Here is a tiny trained network, its code and every weight. The questions are about switching its units off for an input and a class, where a switched-off unit gives its printed mean instead of its output.

import numpy as np


def w(rows, s, z=0):
    codes = np.array(rows[::2]) - 128.0
    scale = np.full(codes.shape[1], s)
    scale[-1] = z or s
    return codes * scale


def f(y):
    return np.maximum(y, 0)


def log_softmax(a):
    a = a - a.max(-1, keepdims=True)
    return a - np.log(np.exp(a).sum(-1, keepdims=True))


def net(x, mask):
    res = np.array(x, float).reshape(1, 4) / 4 @ E
    y = f(res @ A[0][:, :-1].T + A[0][:, -1])
    res = res + np.where(mask, y, B[0][:, -1]) @ B[0][:, :-1]
    return log_softmax(res[-1] @ U[:, :-1].T + U[:, -1])


A, B = {}, {}
E = w([
[86,252,129,100,90,165,177,124],'x0',
[185,135,110,151,31,130,71,91],'x1',
[126,134,117,141,134,129,129,126],'x2',
[139,114,220,163,153,195,128,67],'x3',
],0.016)
A[0] = w([
[88,125,87,127,125,94,186,158,155],'n0',
[158,92,159,171,106,171,90,75,116],'n1',
[127,72,152,120,185,102,98,169,181],'n2',
[91,143,215,142,146,180,166,73,113],'n3',
[134,181,119,133,17,170,109,104,57],'n4',
[138,121,133,90,115,93,93,150,140],'n5',
[160,108,79,128,85,58,67,193,154],'n6',
[160,158,255,182,177,232,179,116,132],'n7',
[140,97,177,169,153,207,124,17,148],'n8',
[130,227,117,127,51,150,111,96,111],'n9',
[135,140,17,81,110,54,107,212,254],'n10',
[36,194,140,63,178,161,245,128,139],'n11',
[81,68,140,149,198,99,118,163,187],'n12',
[111,65,133,131,233,106,122,169,202],'n13',
[112,161,87,64,132,114,201,191,178],'n14',
[165,74,172,179,144,143,123,142,131],'n15',
[197,72,107,177,88,85,62,88,132],'n16',
],0.0098,0.0066)
B[0] = w([
[128,156,166,117,98,112,128,164,173],'n0',
[207,169,131,109,139,179,66,190,171],'n1',
[154,163,59,109,141,105,183,78,182],'n2',
[80,109,89,143,154,232,92,63,184],'n3',
[130,206,40,52,148,72,193,54,187],'n4',
[110,103,124,137,106,125,132,73,154],'n5',
[80,54,133,180,72,115,113,55,206],'n6',
[88,69,98,109,169,244,68,46,208],'n7',
[190,183,104,104,164,223,76,141,193],'n8',
[74,200,72,117,136,76,166,121,199],'n9',
[42,96,209,189,1,90,192,111,251],'n10',
[48,94,208,189,94,193,60,164,223],'n11',
[117,206,88,92,153,101,193,91,188],'n12',
[94,202,95,52,114,66,205,79,201],'n13',
[95,147,174,147,88,116,141,203,199],'n14',
[172,153,131,102,152,145,107,130,165],'n15',
[149,53,193,214,84,195,69,118,201],'n16',
],0.0087,0.022)
U = w([
[108,169,112,96,114,37,237,94,232],'0',
[75,45,161,199,125,158,97,78,124],'1',
[137,183,51,10,193,140,149,92,66],'2',
[231,115,169,153,142,153,83,139,7],'3',
[91,132,200,159,120,132,134,254,182],'4',
],0.012,0.0018)

Each question gives the input, the list of numbers given to net, and the class t.
The units are the neurons (one row each of A and B). Each row of codes is followed by its name. A weight is (code - 128) times the scale printed after its matrix; where a second scale follows, it is the last column's (A, B and U).
mask holds one flag per neuron, in row order. A switched-off neuron (its flag False) gives its mean, the last column of its row in B, instead of its output. The means were averaged over made-up inputs and are rounded, as every weight is.
A unit's drop is (log p(t) with every unit on - log p(t) with that unit switched off) / (log p(t) with every unit on - log p(t) with every unit switched off).
The circuit of an input: a set's keep is (log p(t) with only the set's units on - log p(t) with every unit switched off) / (log p(t) with every unit on - log p(t) with every unit switched off). Starting from the 12 units with the biggest drops (on a tie, the unit counted first), units are removed one at a time, each time the one whose removal leaves the highest keep (on an exact tie, the one counted first), for as long as the keep stays at least 0.8.
units of the circuit, in order: the units of the circuit, biggest drop first
unit that matters most: the unit with the biggest drop
top k neurons: the k neurons with the biggest drops, biggest first
drop when u is switched off: that unit's drop, to one decimal
input [7,-3,0,1], class 1: units of the circuit, in order -> [n11]
input [2,-8,-1,0], class 4: units of the circuit, in order -> [n6, n14]
input [2,-8,-5,0], class 4: units of the circuit, in order -> [n6, n14]
input [-7,0,3,0], class 0: units of the circuit, in order -> [n13, n7]
input [0,1,-3,4], class 3: top 3 neurons -> [n10, n13, n4]
input [1,3,2,-1], class 0: top 2 neurons -> [n11, n7]
input [-1,-8,-5,2], class 2: top 2 neurons -> [n10, n13]
input [-4,5,0,1], class 3: top 2 neurons -> [n10, n1]
input [-8,0,8,-4], class 0: top 3 neurons -> [n13, n11, n12]
input [-5,0,6,1], class 2: top 3 neurons -> [n10, n11, n13]
input [0,8,1,1], class 3: top 2 neurons -> [n16, n10]
input [-6,1,7,5], class 3: top 2 neurons -> [n16, n4]
input [-1,-8,4,2], class 2: top 2 neurons -> [n10, n13]
input [2,-5,-2,0], class 4: unit that matters most -> n6
input [4,0,0,-2], class 4: drop when n13 is switched off -> 0.4
input [-2,1,-7,4], class 3: drop when n10 is switched off -> 0.1
input [-4,7,-5,1], class 3: drop when n10 is switched off -> 0.2
